Here is a tiny trained network, its code and every weight. The questions are about switching its units off for an input and a target symbol, where a switched-off unit gives its printed mean instead of its output.

import numpy as np


def w(rows, s, z=0):
    codes = np.array(rows[::2]) - 128.0
    scale = np.full(codes.shape[1], s)
    scale[-1] = z or s
    return codes * scale


def norm(h):
    return h / np.sqrt((h * h).mean(-1, keepdims=True) + 1e-5)


def f(y):
    return np.maximum(y, 0)


def softmax(a):
    e = np.exp(a - a.max(-1, keepdims=True))
    return e / e.sum(-1, keepdims=True)


def log_softmax(a):
    a = a - a.max(-1, keepdims=True)
    return a - np.log(np.exp(a).sum(-1, keepdims=True))


def net(x, mask):
    ids = ['ΔΣΦαεζτ'.index(c) for c in x.split()]
    T = len(ids)
    res = E[ids] + P[:T]
    q, k, v = (norm(res) @ M[0].T for M in (Q, K, V))
    z = softmax(np.where(np.tri(T) > 0, q @ k.T / 3**0.5, -1e9)) @ v
    res = res + np.where(mask[0], z, O[0][:, -1]) @ O[0][:, :-1]
    y = f(norm(res) @ A[0][:, :-1].T + A[0][:, -1])
    res = res + np.where(mask[1:9], y, B[0][:, -1]) @ B[0][:, :-1]
    return log_softmax(norm(res)[-1] @ U[:, :-1].T + U[:, -1])


Q, K, V, O, A, B = {}, {}, {}, {}, {}, {}
E = w([
[102,97,82,93,157,81,89,148,129,149,157],'Δ',
[122,97,75,67,143,83,115,55,144,45,65],'Σ',
[178,159,134,102,66,68,138,249,172,109,64],'Φ',
[225,177,103,155,145,71,83,56,93,38,196],'α',
[86,125,80,170,83,46,139,82,97,168,123],'ε',
[110,44,128,160,129,112,76,113,131,100,165],'ζ',
[44,133,143,179,156,224,191,190,106,184,84],'τ',
],0.02)
P = w([
[151,104,139,72,6,174,146,151,84,143,127],'0',
[73,133,84,131,81,142,162,187,106,48,147],'1',
[71,148,124,108,93,132,169,132,91,91,135],'2',
[95,128,126,115,115,119,173,129,102,109,139],'3',
[103,129,126,118,125,110,180,123,117,110,135],'4',
[121,120,107,135,135,108,175,120,130,114,132],'5',
[119,113,129,132,144,100,179,111,153,124,133],'6',
[129,122,119,140,149,102,157,122,138,131,121],'7',
[129,119,145,145,155,102,149,113,150,141,118],'8',
[126,130,135,146,157,91,137,113,156,136,104],'9',
[139,128,143,154,167,100,116,113,141,148,97],'10',
[140,127,185,158,188,87,131,105,177,140,89],'11',
[147,144,128,170,175,99,71,132,140,152,60],'12',
[139,123,232,161,163,82,115,122,148,158,59],'13',
],0.014)
Q[0] = w([
[16,201,17,145,112,188,104,190,49,25,190],'h0',
[180,137,65,106,98,48,129,228,159,145,65],'h0',
[178,255,137,4,145,243,140,14,114,241,166],'h0',
],0.0056)
K[0] = w([
[66,72,130,115,146,60,210,96,222,102,176],'h0',
[173,168,212,190,177,192,172,142,140,100,183],'h0',
[116,64,95,60,3,155,149,176,35,82,194],'h0',
],0.0071)
V[0] = w([
[156,80,173,188,99,120,44,36,131,42,254],'h0',
[187,237,100,45,206,78,70,159,124,117,208],'h0',
[23,38,98,49,177,169,80,192,138,141,112],'h0',
],0.0076)
O[0] = w([
[105,79,197,107,118,122,154,199,76,100,144,255],'h0',
[146,185,123,9,84,101,61,120,72,181,156,83],'h0',
[173,138,123,93,138,174,213,117,202,176,112,203],'h0',
],0.013,0.006)
A[0] = w([
[116,174,155,147,173,62,153,108,89,148,58,223],'n0',
[105,57,120,125,119,42,135,111,112,111,92,239],'n1',
[56,214,148,149,70,249,98,159,102,119,184,129],'n2',
[93,132,113,172,198,181,149,112,204,198,69,132],'n3',
[176,136,167,96,222,69,106,133,61,160,170,49],'n4',
[146,73,85,87,152,125,160,149,133,222,102,2],'n5',
[153,193,122,193,201,204,179,120,160,127,129,130],'n6',
[98,117,94,126,157,95,31,45,143,145,168,143],'n7',
],0.013,0.0035)
B[0] = w([
[89,69,127,171,179,111,35,150,129,107,161,172],'n0',
[150,171,108,145,141,163,43,77,168,136,141,247],'n1',
[242,188,186,155,167,69,134,53,99,149,24,136],'n2',
[114,55,102,127,190,91,188,169,122,116,32,205],'n3',
[77,133,111,132,215,130,122,122,152,118,164,183],'n4',
[124,156,123,147,196,82,153,83,126,103,206,167],'n5',
[179,141,209,115,110,106,1,131,14,152,167,173],'n6',
[188,211,138,148,210,53,85,138,100,139,107,163],'n7',
],0.013,0.015)
U = w([
[139,97,77,84,147,130,156,140,128,196,172,236],'Δ',
[110,119,104,78,134,182,123,67,127,78,77,56],'Σ',
[168,185,124,160,83,126,153,184,172,137,123,168],'Φ',
[186,188,196,134,108,153,95,130,97,128,186,252],'α',
[40,126,79,247,74,85,160,72,77,146,140,52],'ε',
[98,58,148,135,146,163,141,168,160,99,158,107],'ζ',
[156,151,145,178,154,155,167,130,92,134,58,94],'τ',
],0.011,0.0025)

Each question gives the input, a string of symbols that net reads in full, and the target symbol t.
The units are the heads (3 rows each of Q, K, V and O) and the neurons (one row each of A and B). Each row of codes is followed by its name. A weight is (code - 128) times the scale printed after its matrix; where a second scale follows, it is the last column's (O, A, B and U).
mask holds one flag per unit, heads first, then neurons. A switched-off unit (its flag False) gives its mean, the last column of its rows in O or B, instead of its output. The means were averaged over made-up inputs and are rounded, as every weight is.
A unit's drop is (log p(t) with every unit on - log p(t) with that unit switched off) / (log p(t) with every unit on - log p(t) with every unit switched off).
The circuit of an input: a set's keep is (log p(t) with only the set's units on - log p(t) with every unit switched off) / (log p(t) with every unit on - log p(t) with every unit switched off). Starting from all 9 units, units are removed one at a time, each time the one whose removal leaves the highest keep (on an exact tie, the one counted first), for as long as the keep stays at least 0.8.
units of the circuit, in order: the units of the circuit, biggest drop first
top k neurons: the k neurons with the biggest drops, biggest first
drop of u: that unit's drop, to one decimal
input α ζ ε ζ, target ε: top 4 neurons => n3, n6, n4, n0
input α ζ Δ Σ Φ, target α: units of the circuit, in order => n3
input ε ζ Δ ζ, target Δ: units of the circuit, in order => h0, n0
input Δ τ ζ ζ Σ Δ Δ Σ Δ Δ Δ ζ, target Δ: units of the circuit, in order => h0, n1
input Δ Σ ζ ζ ζ Φ ζ ζ Δ α Δ Δ Σ, target α: units of the circuit, in order => h0, n3
input α τ ζ Δ Δ ζ α τ ε α Φ τ ζ, target τ: units of the circuit, in order => n3, h0, n7
input τ ζ Σ τ ε ζ τ Δ ζ, target τ: units of the circuit, in order => h0, n3, n6
input Δ Φ ζ Δ τ τ ε ε, target τ: top 2 neurons => n3, n6
input α α ζ α ε ζ, target α: top 2 neurons => n3, n1
input ζ ζ ζ ζ ζ Σ, target ζ: top 2 neurons => n7, n2
input ζ α ζ ζ ζ α, target ζ: units of the circuit, in order => h0, n6
input ζ Σ α Δ Φ, target α: top 2 neurons => n3, n2
input Φ α α α τ τ α ζ, target α: top 2 neurons => n3, n7
input ζ τ Δ Φ Σ Δ Δ ζ Δ α Φ Δ, target α: top 2 neurons => n7, n3
input ε τ Δ ζ ζ Φ, target τ: drop of n3 => 0.8
input ζ Σ Σ Σ ζ, target Σ: drop of n5 => 0.1
input Δ α Δ α Σ ε α Δ ε, target α: drop of n7 => 0.1
input α α ε ζ Δ ε ζ τ Σ Δ α Δ, target α: drop of n2 => 0.0
